Here is a tiny trained network, its code and every weight. The questions are about switching its units off for an input and a class, where a switched-off unit gives its printed mean instead of its output.

import numpy as np


def w(rows, s, z=0):
    codes = np.array(rows[::2]) - 128.0
    scale = np.full(codes.shape[1], s)
    scale[-1] = z or s
    return codes * scale


def f(y):
    return np.maximum(y, 0)


def log_softmax(a):
    a = a - a.max(-1, keepdims=True)
    return a - np.log(np.exp(a).sum(-1, keepdims=True))


def net(x, mask):
    res = np.array(x, float).reshape(1, 4) / 4 @ E
    y = f(res @ A[0][:, :-1].T + A[0][:, -1])
    res = res + np.where(mask, y, B[0][:, -1]) @ B[0][:, :-1]
    return log_softmax(res[-1] @ U[:, :-1].T + U[:, -1])


A, B = {}, {}
E = w([
[138,118,118,122,130,126,146,159,118,132],'x0',
[77,128,140,117,74,3,228,80,89,98],'x1',
[53,190,89,182,124,61,112,221,237,115],'x2',
[45,105,19,148,147,203,188,89,188,37],'x3',
],0.013)
A[0] = w([
[209,63,224,91,68,94,178,45,28,116,227],'N0',
[96,90,93,129,130,145,151,80,107,152,141],'N1',
[162,114,103,135,100,71,161,171,96,116,113],'N2',
[144,171,181,100,144,172,56,181,132,215,231],'N3',
[104,157,194,172,72,19,145,148,183,158,151],'N4',
[174,54,93,96,183,164,168,127,75,125,253],'N5',
[164,142,133,149,72,25,145,99,85,155,154],'N6',
[163,83,117,141,149,235,104,64,149,146,206],'N7',
[76,103,107,158,91,103,247,122,110,72,63],'N8',
[96,124,84,121,131,130,183,93,112,57,98],'N9',
[90,113,110,124,83,111,195,72,153,114,69],'N10',
[111,174,56,249,161,120,95,229,233,107,138],'N11',
[164,123,171,140,157,159,72,166,154,212,215],'N12',
[134,100,88,155,202,238,114,160,153,47,145],'N13',
],0.012,0.0071)
B[0] = w([
[65,162,168,122,128,84,140,45,157,254,253],'N0',
[66,110,90,168,102,221,131,99,95,139,155],'N1',
[123,131,170,80,158,64,113,131,180,115,154],'N2',
[135,84,162,205,128,88,27,118,31,109,207],'N3',
[187,178,8,48,119,42,45,164,137,132,193],'N4',
[164,107,152,140,128,224,160,80,70,173,191],'N5',
[113,191,150,118,176,147,197,145,222,208,189],'N6',
[183,96,144,118,90,201,213,87,99,143,198],'N7',
[131,90,99,155,135,138,18,130,68,163,185],'N8',
[137,75,227,201,113,168,105,156,92,122,173],'N9',
[29,68,135,213,64,105,78,162,90,121,165],'N10',
[125,86,104,145,206,21,87,56,185,117,240],'N11',
[98,55,138,205,96,154,91,168,89,120,197],'N12',
[110,143,132,62,183,141,214,43,202,85,205],'N13',
],0.01,0.031)
U = w([
[113,101,189,144,60,181,108,124,67,157,133],'0',
[99,159,144,92,181,116,160,39,229,157,197],'1',
[113,79,97,152,130,106,40,174,122,71,222],'2',
[135,238,53,27,123,94,112,221,166,138,4],'3',
[147,119,125,82,118,214,244,87,155,98,65],'4',
],0.011,0.0023)

Each question gives the input, the list of numbers given to net, and the class t.
The units are the neurons (one row each of A and B). Each row of codes is followed by its name. A weight is (code - 128) times the scale printed after its matrix; where a second scale follows, it is the last column's (A, B and U).
mask holds one flag per neuron, in row order. A switched-off neuron (its flag False) gives its mean, the last column of its row in B, instead of its output. The means were averaged over made-up inputs and are rounded, as every weight is.
A unit's drop is (log p(t) with every unit on - log p(t) with that unit switched off) / (log p(t) with every unit on - log p(t) with every unit switched off).
The circuit of an input: a set's keep is (log p(t) with only the set's units on - log p(t) with every unit switched off) / (log p(t) with every unit on - log p(t) with every unit switched off). Starting from the 12 units with the biggest drops (on a tie, the unit counted first), units are removed one at a time, each time the one whose removal leaves the highest keep (on an exact tie, the one counted first), for as long as the keep stays at least 0.8.
circuit, biggest first: the units of the circuit, biggest drop first
k most important neurons: the k neurons with the biggest drops, biggest first
drop of u: that unit's drop, to one decimal
input [0,6,2,-5], class 3: circuit, biggest first	[N4]
input [3,4,-6,1], class 0: 2 most important neurons	[N11 N13]
input [6,0,6,-8], class 2: 2 most important neurons	[N3 N12]
input [5,3,-8,1], class 0: 3 most important neurons	[N11 N13 N5]
input [-6,-6,-5,1], class 4: 2 most important neurons	[N13 N7]
input [-1,-7,0,6], class 4: 2 most important neurons	[N7 N0]
input [3,1,0,6], class 0: 2 most important neurons	[N8 N9]
input [-7,-7,-7,1], class 4: 2 most important neurons	[N13 N7]
input [4,3,1,1], class 2: 2 most important neurons	[N0 N13]
input [0,4,8,-2], class 3: drop of N4	0.4
input [-8,7,-8,5], class 0: drop of N1	0.0
input [7,2,2,2], class 2: drop of N0	0.2
input [-5,5,1,1], class 2: drop of N5	0.1
input [-6,2,1,-2], class 3: most important neuron	[N11]
